Here is a tiny trained network, its code and every weight. The questions are about switching its units off for an input and a target symbol, where a switched-off unit gives its printed mean instead of its output.

import numpy as np


def w(rows, s, z=0):
    codes = np.array(rows[::2]) - 128.0
    scale = np.full(codes.shape[1], s)
    scale[-1] = z or s
    return codes * scale


def norm(h):
    return h / np.sqrt((h * h).mean(-1, keepdims=True) + 1e-5)


def softmax(a):
    e = np.exp(a - a.max(-1, keepdims=True))
    return e / e.sum(-1, keepdims=True)


def log_softmax(a):
    a = a - a.max(-1, keepdims=True)
    return a - np.log(np.exp(a).sum(-1, keepdims=True))


def net(x, mask):
    ids = ['ΓΔΘΛΞΠΦΨβεζημσω'.index(c) for c in x.split()]
    T = len(ids)
    res = E[ids] + P[:T]
    u = 0
    for l in range(3):
        r = norm(res)
        for j in range(2):
            rows = slice(4 * j, 4 * j + 4)
            q, k, v = (r @ M[l][rows].T for M in (Q, K, V))
            z = softmax(np.where(np.tri(T) > 0, q @ k.T / 4**0.5, -1e9)) @ v
            o = O[l][rows]
            res = res + np.where(mask[u + j], z, o[:, -1]) @ o[:, :-1]
        u += 2
    return log_softmax(norm(res)[-1] @ U[:, :-1].T + U[:, -1])


Q, K, V, O = {}, {}, {}, {}
E = w([
[86,178,82,204],'Γ',
[91,90,159,160],'Δ',
[93,94,166,157],'Θ',
[86,86,153,160],'Λ',
[96,87,170,198],'Ξ',
[69,59,141,215],'Π',
[67,57,134,199],'Φ',
[154,176,55,231],'Ψ',
[155,171,61,221],'β',
[89,248,105,88],'ε',
[21,100,83,84],'ζ',
[161,254,65,155],'η',
[162,250,64,165],'μ',
[153,112,251,109],'σ',
[164,227,202,119],'ω',
],0.0034)
P = w([
[4,145,145,232],'0',
[47,139,136,188],'1',
[82,139,128,159],'2',
[124,125,123,144],'3',
[145,116,114,157],'4',
[174,109,94,183],'5',
],0.0031)
Q[0] = w([
[141,95,148,136],'L0H1',
[168,130,92,144],'L0H1',
[128,109,103,137],'L0H1',
[90,5,141,142],'L0H1',
[93,130,185,185],'L0H2',
[110,116,134,184],'L0H2',
[100,144,112,178],'L0H2',
[131,118,152,126],'L0H2',
],0.027)
K[0] = w([
[128,74,124,111],'L0H1',
[113,103,47,175],'L0H1',
[149,140,90,125],'L0H1',
[222,110,114,22],'L0H1',
[248,114,158,47],'L0H2',
[220,96,96,138],'L0H2',
[214,131,52,159],'L0H2',
[127,118,163,101],'L0H2',
],0.014)
V[0] = w([
[30,163,51,98],'L0H1',
[176,201,201,110],'L0H1',
[161,61,164,155],'L0H1',
[163,101,45,158],'L0H1',
[103,119,126,104],'L0H2',
[139,191,142,132],'L0H2',
[168,144,255,165],'L0H2',
[186,247,239,167],'L0H2',
],0.0062)
O[0] = w([
[183,153,79,40,250],'L0H1',
[44,170,191,167,35],'L0H1',
[139,81,127,187,109],'L0H1',
[142,116,106,47,92],'L0H1',
[114,110,106,152,89],'L0H2',
[113,144,175,118,177],'L0H2',
[232,128,178,147,182],'L0H2',
[182,165,254,106,252],'L0H2',
],0.007,0.0028)
Q[1] = w([
[184,110,193,56],'L1H1',
[166,253,54,124],'L1H1',
[33,149,206,122],'L1H1',
[206,155,164,198],'L1H1',
[122,151,124,134],'L1H2',
[135,112,102,159],'L1H2',
[129,138,152,162],'L1H2',
[133,144,103,173],'L1H2',
],0.021)
K[1] = w([
[187,97,228,48],'L1H1',
[200,251,22,86],'L1H1',
[29,184,214,116],'L1H1',
[225,161,159,217],'L1H1',
[105,117,118,149],'L1H2',
[111,118,121,118],'L1H2',
[77,154,139,161],'L1H2',
[78,109,118,142],'L1H2',
],0.018)
V[1] = w([
[142,254,72,164],'L1H1',
[73,69,134,119],'L1H1',
[133,234,46,158],'L1H1',
[68,35,108,112],'L1H1',
[167,159,110,174],'L1H2',
[94,109,140,104],'L1H2',
[101,117,136,103],'L1H2',
[108,73,143,135],'L1H2',
],0.0087)
O[1] = w([
[113,194,64,255,216],'L1H1',
[143,104,192,105,14],'L1H1',
[163,203,80,247,205],'L1H1',
[222,107,213,70,3],'L1H1',
[65,159,107,129,200],'L1H2',
[166,111,153,133,71],'L1H2',
[154,113,137,134,86],'L1H2',
[156,141,172,109,73],'L1H2',
],0.0077,0.0031)
Q[2] = w([
[61,89,66,132],'L2H1',
[53,243,196,126],'L2H1',
[100,216,92,5],'L2H1',
[92,63,174,62],'L2H1',
[137,143,142,140],'L2H2',
[156,96,211,162],'L2H2',
[155,214,195,146],'L2H2',
[88,253,193,107],'L2H2',
],0.014)
K[2] = w([
[70,119,71,110],'L2H1',
[71,234,228,145],'L2H1',
[103,205,149,4],'L2H1',
[106,45,206,73],'L2H1',
[118,146,126,108],'L2H2',
[134,110,207,62],'L2H2',
[112,217,181,101],'L2H2',
[159,242,185,189],'L2H2',
],0.014)
V[2] = w([
[137,190,127,152],'L2H1',
[238,113,141,206],'L2H1',
[148,164,127,153],'L2H1',
[57,126,120,84],'L2H1',
[70,2,117,193],'L2H2',
[140,112,150,114],'L2H2',
[150,186,128,104],'L2H2',
[83,139,170,51],'L2H2',
],0.0082)
O[2] = w([
[76,125,205,91,214],'L2H1',
[3,41,55,120,126],'L2H1',
[69,108,148,105,182],'L2H1',
[212,182,165,130,120],'L2H1',
[247,27,96,238,31],'L2H2',
[108,126,132,188,68],'L2H2',
[83,176,144,66,184],'L2H2',
[4,92,94,156,2],'L2H2',
],0.0065,0.0017)
U = w([
[123,34,85,139,146],'Γ',
[142,100,161,74,156],'Δ',
[80,217,68,224,175],'Θ',
[45,78,99,92,119],'Λ',
[237,91,131,202,135],'Ξ',
[151,93,168,54,196],'Π',
[70,112,112,107,50],'Φ',
[78,79,238,229,130],'Ψ',
[125,133,130,136,1],'β',
[138,55,80,127,124],'ε',
[202,218,181,93,89],'ζ',
[177,140,152,161,43],'η',
[163,182,1,53,175],'μ',
[17,204,218,76,129],'σ',
[193,185,166,99,122],'ω',
],0.0094,0.0033)

Each question gives the input, a string of symbols that net reads in full, and the target symbol t.
The units are the heads (4 rows each of Q, K, V and O). Each row of codes is followed by its name. A weight is (code - 128) times the scale printed after its matrix; where a second scale follows, it is the last column's (O and U).
mask holds one flag per head, layer by layer. A switched-off head (its flag False) gives its mean, the last column of its rows in O, instead of its output. The means were averaged over made-up inputs and are rounded, as every weight is.
A unit's drop is (log p(t) with every unit on - log p(t) with that unit switched off) / (log p(t) with every unit on - log p(t) with every unit switched off).
The circuit of an input: a set's keep is (log p(t) with only the set's units on - log p(t) with every unit switched off) / (log p(t) with every unit on - log p(t) with every unit switched off). Starting from all 6 units, units are removed one at a time, each time the one whose removal leaves the highest keep (on an exact tie, the one counted first), for as long as the keep stays at least 0.8.
units of the circuit, in order: the units of the circuit, biggest drop first
most important unit: the unit with the biggest drop
heads that matter: for each layer, one digit per head in row order, 1 if its drop is at least 0.15 and else 0, layers parted by /
drop when u is switched off: that unit's drop, to one decimal
input η Π ζ β Δ, target μ: heads that matter => 10 / 01 / 00
input Π ζ Ψ Δ η Ξ, target ζ: units of the circuit, in order => [L2H1 L1H1]
input ζ Ξ ω Γ Θ, target σ: units of the circuit, in order => [L0H2 L2H2]
input η η σ Δ, target Ψ: most important unit => L0H1
input Λ Ξ Ξ, target Ξ: units of the circuit, in order => [L2H1 L2H2 L1H1]
input ω Λ ζ Ξ, target μ: heads that matter => 10 / 00 / 00
input β β σ Γ ζ, target Ψ: units of the circuit, in order => [L0H1 L1H1]
input Ξ Ξ Λ, target Ξ: units of the circuit, in order => [L2H1 L2H2 L1H1]
input Γ μ μ σ β ζ, target Ψ: units of the circuit, in order => [L0H1 L1H1 L2H2]
input Ξ Γ Ξ Ξ Ξ, target Ξ: heads that matter => 01 / 10 / 11
input η ω Ξ Π, target σ: heads that matter => 11 / 00 / 00
input Ξ Ξ ζ, target μ: heads that matter => 11 / 00 / 00
input Γ Θ Π ζ ω, target σ: heads that matter => 01 / 00 / 00
input Π ζ η Φ, target ζ: heads that matter => 10 / 10 / 10
input Π Δ σ η Γ Θ, target ζ: heads that matter => 00 / 10 / 10
input η ζ ε Θ ω Λ, target σ: most important unit => L0H2
input Ξ Π Ξ σ η Θ, target Ψ: heads that matter => 10 / 00 / 01
input η Ψ σ Θ, target Ψ: heads that matter => 10 / 00 / 00
input Λ Ξ Λ, target Ξ: units of the circuit, in order => [L2H2 L0H2]
input Θ Ξ μ Ξ σ, target Ψ: heads that matter => 10 / 00 / 00
input Λ Ξ μ Π η Π, target ζ: most important unit => L2H1
input ζ Ψ ζ Θ Φ, target μ: drop when L2H2 is switched off => 0.1
input Ξ Ξ Λ σ Γ Φ, target Ψ: drop when L0H1 is switched off => 1.0
input σ β Ξ, target Ψ: drop when L1H2 is switched off => 0.0
input Γ Γ ζ Ψ ζ Λ, target μ: drop when L0H1 is switched off => 1.2
